Here is a tiny trained network, its code and every weight. The questions are about switching its units off for an input and a target symbol, where a switched-off unit gives its printed mean instead of its output.

import numpy as np


def w(rows, s, z=0):
    codes = np.array(rows[::2]) - 128.0
    scale = np.full(codes.shape[1], s)
    scale[-1] = z or s
    return codes * scale


def norm(h):
    return h / np.sqrt((h * h).mean(-1, keepdims=True) + 1e-5)


def f(y):
    return y / 2 * (1 + np.tanh(0.7978845608 * (y + 0.044715 * y**3)))


def softmax(a):
    e = np.exp(a - a.max(-1, keepdims=True))
    return e / e.sum(-1, keepdims=True)


def log_softmax(a):
    a = a - a.max(-1, keepdims=True)
    return a - np.log(np.exp(a).sum(-1, keepdims=True))


def net(x, mask):
    ids = ['αγδεθλμξτφψω'.index(c) for c in x.split()]
    T = len(ids)
    res = E[ids] + P[:T]
    u = 0
    for l in range(2):
        q, k, v = (norm(res) @ M[l].T for M in (Q, K, V))
        z = softmax(np.where(np.tri(T) > 0, q @ k.T / 2**0.5, -1e9)) @ v
        res = res + np.where(mask[u], z, O[l][:, -1]) @ O[l][:, :-1]
        u += 1
        y = f(norm(res) @ A[l][:, :-1].T + A[l][:, -1])
        res = res + np.where(mask[u : u + 12], y, B[l][:, -1]) @ B[l][:, :-1]
        u += 12
    return log_softmax(norm(res)[-1] @ U[:, :-1].T + U[:, -1])


Q, K, V, O, A, B = {}, {}, {}, {}, {}, {}
E = w([
[136,165,160,93,76,85,131,205],'α',
[119,154,74,126,116,117,163,144],'γ',
[122,125,110,53,110,146,95,196],'δ',
[132,116,83,109,122,115,168,139],'ε',
[95,106,77,158,116,113,88,112],'θ',
[88,100,133,92,97,129,2,145],'λ',
[98,118,76,163,110,143,90,135],'μ',
[101,85,148,170,73,142,141,174],'ξ',
[122,93,179,96,111,88,122,76],'τ',
[130,97,84,103,156,110,97,82],'φ',
[160,152,146,70,150,139,118,86],'ψ',
[142,133,104,156,140,134,167,87],'ω',
],0.022)
P = w([
[25,174,80,42,113,79,169,146],'0',
[75,143,100,110,142,118,166,128],'1',
[112,171,98,100,59,104,144,120],'2',
[8,134,136,95,133,163,174,114],'3',
[136,119,138,142,151,133,147,124],'4',
[145,131,128,133,54,155,125,101],'5',
[72,79,127,125,147,201,165,107],'6',
],0.016)
Q[0] = w([
[34,118,160,137,250,132,159,156],'L0H0',
[7,98,101,55,56,209,171,58],'L0H0',
],0.013)
K[0] = w([
[162,111,9,202,182,94,153,74],'L0H0',
[229,74,197,155,131,219,111,97],'L0H0',
],0.015)
V[0] = w([
[114,180,105,101,118,189,123,254],'L0H0',
[76,17,173,166,59,13,185,148],'L0H0',
],0.008)
O[0] = w([
[193,159,94,160,115,160,92,219,254],'L0H0',
[157,4,146,191,90,42,147,148,32],'L0H0',
],0.011,0.0011)
A[0] = w([
[86,96,111,148,91,69,150,130,132],'L0N0',
[137,195,170,132,22,72,132,102,156],'L0N1',
[174,93,76,126,210,105,209,163,1],'L0N2',
[152,35,148,103,118,89,220,157,87],'L0N3',
[149,191,142,174,190,148,147,61,127],'L0N4',
[204,100,167,206,197,107,160,140,117],'L0N5',
[171,96,123,74,103,209,243,161,100],'L0N6',
[145,83,186,103,192,108,35,53,170],'L0N7',
[147,179,41,177,210,2,127,119,60],'L0N8',
[179,201,67,49,128,56,105,54,152],'L0N9',
[44,83,149,93,60,107,140,49,15],'L0N10',
[74,148,81,64,164,197,157,114,94],'L0N11',
],0.0091,0.0057)
B[0] = w([
[164,24,134,158,145,174,96,163,196],'L0N0',
[123,91,123,152,165,57,126,86,169],'L0N1',
[114,155,99,1,112,95,132,240,136],'L0N2',
[81,162,101,94,38,114,63,92,194],'L0N3',
[142,62,40,80,80,173,172,124,165],'L0N4',
[96,147,190,124,60,157,206,92,137],'L0N5',
[67,197,112,146,111,52,95,156,181],'L0N6',
[147,99,121,162,129,154,68,144,170],'L0N7',
[134,50,89,167,221,109,204,113,144],'L0N8',
[102,122,216,89,52,180,115,204,228],'L0N9',
[151,74,117,113,226,121,169,132,181],'L0N10',
[148,91,214,166,87,69,121,161,254],'L0N11',
],0.0094,0.0071)
Q[1] = w([
[99,172,95,83,214,141,156,123],'L1H0',
[3,108,130,128,127,145,113,105],'L1H0',
],0.014)
K[1] = w([
[153,105,18,27,144,170,213,147],'L1H0',
[224,108,117,161,97,238,136,5],'L1H0',
],0.011)
V[1] = w([
[173,143,151,52,182,36,52,133],'L1H0',
[157,195,130,134,113,92,254,78],'L1H0',
],0.0098)
O[1] = w([
[194,150,82,68,152,64,60,2,123],'L1H0',
[177,48,131,37,36,129,216,196,2],'L1H0',
],0.0092,0.0065)
A[1] = w([
[138,171,103,166,111,100,110,154,141],'L1N0',
[188,145,117,147,152,107,132,185,132],'L1N1',
[249,134,153,131,119,77,112,131,53],'L1N2',
[177,213,105,117,152,122,108,160,122],'L1N3',
[110,138,153,145,105,186,117,115,117],'L1N4',
[172,174,70,94,132,209,104,154,98],'L1N5',
[111,86,163,110,124,135,198,114,1],'L1N6',
[79,143,131,101,91,118,115,140,146],'L1N7',
[177,116,160,128,137,156,135,131,189],'L1N8',
[122,198,129,116,110,166,131,97,146],'L1N9',
[105,191,183,77,100,192,136,80,48],'L1N10',
[123,117,137,151,216,167,117,134,133],'L1N11',
],0.018,0.007)
B[1] = w([
[151,141,132,73,118,133,138,158,216],'L1N0',
[156,108,209,132,133,132,157,71,162],'L1N1',
[255,186,184,138,76,108,94,88,158],'L1N2',
[127,76,135,140,125,180,99,127,201],'L1N3',
[141,133,96,83,64,81,187,133,193],'L1N4',
[135,114,127,132,193,201,164,154,191],'L1N5',
[122,124,145,37,104,167,55,178,161],'L1N6',
[174,130,98,143,172,140,154,92,254],'L1N7',
[85,135,82,125,150,20,90,178,146],'L1N8',
[71,131,125,120,120,155,120,89,217],'L1N9',
[114,145,82,143,49,110,214,105,254],'L1N10',
[151,198,145,101,124,113,142,127,183],'L1N11',
],0.017,0.0091)
U = w([
[225,134,167,113,91,112,98,112,190],'α',
[167,89,198,114,181,102,233,148,5],'γ',
[165,103,112,143,171,243,134,123,211],'δ',
[163,115,37,88,162,97,109,161,138],'ε',
[102,109,114,209,223,121,173,110,150],'θ',
[63,174,114,125,92,157,7,94,114],'λ',
[114,218,161,163,131,130,128,223,98],'μ',
[108,81,130,225,70,139,93,176,161],'ξ',
[100,6,145,93,125,114,104,23,41],'τ',
[81,157,224,60,198,79,153,84,133],'φ',
[93,141,143,70,82,151,198,31,182],'ψ',
[82,98,189,15,98,127,97,185,58],'ω',
],0.011,0.0026)

Each question gives the input, a string of symbols that net reads in full, and the target symbol t.
The units are the heads (2 rows each of Q, K, V and O) and the neurons (one row each of A and B). Each row of codes is followed by its name. A weight is (code - 128) times the scale printed after its matrix; where a second scale follows, it is the last column's (O, A, B and U).
mask holds one flag per unit, layer by layer, with each layer's heads first. A switched-off unit (its flag False) gives its mean, the last column of its rows in O or B, instead of its output. The means were averaged over made-up inputs and are rounded, as every weight is.
A unit's drop is (log p(t) with every unit on - log p(t) with that unit switched off) / (log p(t) with every unit on - log p(t) with every unit switched off).
The circuit of an input: a set's keep is (log p(t) with only the set's units on - log p(t) with every unit switched off) / (log p(t) with every unit on - log p(t) with every unit switched off). Starting from the 12 units with the biggest drops (on a tie, the unit counted first), units are removed one at a time, each time the one whose removal leaves the highest keep (on an exact tie, the one counted first), for as long as the keep stays at least 0.8.
units of the circuit, in order: the units of the circuit, biggest drop first
unit that matters most: the unit with the biggest drop
top k neurons: the k neurons with the biggest drops, biggest first
k most important neurons of layer l: the k neurons of layer l with the biggest drops, biggest first
input τ δ ψ λ ε φ, target λ: units of the circuit, in order => (L1H0)
input ε ε ψ γ ξ ε, target ξ: units of the circuit, in order => (L0H0 L1H0)
input ε τ ψ γ α ω, target α: units of the circuit, in order => (L0H0 L1N2)
input ω μ φ φ τ φ α, target φ: units of the circuit, in order => (L0H0 L1N10)
input δ ε ε ξ ε ω φ, target ω: top 3 neurons => (L0N11 L0N5 L1N6)
input ω ψ δ δ ε ω, target δ: units of the circuit, in order => (L0H0 L1N5)
input ψ ψ δ λ μ ε, target λ: units of the circuit, in order => (L1H0 L1N10)
input α δ ξ ε ψ ω λ, target ω: top 3 neurons => (L0N3 L0N10 L0N4)
input α ψ ψ ε φ τ ε, target φ: 2 most important neurons of layer 1 => (L1N10 L1N11)
input θ ξ δ α γ, target γ: units of the circuit, in order => (L0N8 L1N1 L1N9)
input ε ω δ θ α φ, target α: units of the circuit, in order => (L1N2 L0H0)
input θ μ φ ψ ε, target ε: top 3 neurons => (L0N3 L0N2 L1N7)
input ψ ω ξ τ, target ω: top 2 neurons => (L0N10 L1N6)
input ω φ μ τ α θ, target α: units of the circuit, in order => (L0H0 L1N2 L1H0)
input ε ε ε θ ω ω δ, target ω: unit that matters most => L1H0
input ξ ω ψ λ, target ω: top 3 neurons => (L0N10 L0N4 L0N9)
input ω ε ψ α γ, target γ: top 2 neurons => (L0N8 L1N1)
input ω φ ε ω γ μ, target μ: 3 most important neurons of layer 0 => (L0N3 L0N4 L0N6)
input ψ θ μ ε ψ ω θ, target ω: units of the circuit, in order => (L1H0 L1N6 L0H0)
input ε θ λ ε ω γ, target λ: top neuron => (L0N11)
input ψ ψ δ, target δ: top 2 neurons => (L1N5 L1N3)
input α τ ε α δ δ λ, target λ: top 2 neurons => (L0N10 L1N7)
input ψ μ α λ ε δ μ, target μ: units of the circuit, in order => (L1H0 L1N11)
input ψ ω φ ε φ γ τ, target φ: 2 most important neurons of layer 0 => (L0N7 L0N10)
input ψ τ γ α φ θ, target α: top 2 neurons => (L0N9 L1N2)
input α ψ ψ α λ μ δ, target μ: top 2 neurons => (L0N11 L0N6)
input δ ε ε ω ω γ, target δ: top 3 neurons => (L0N11 L1N5 L1N3)
input ψ τ θ, target τ: units of the circuit, in order => (L0H0)
input φ α δ α δ ε, target δ: top 3 neurons => (L1N5 L0N11 L1N3)
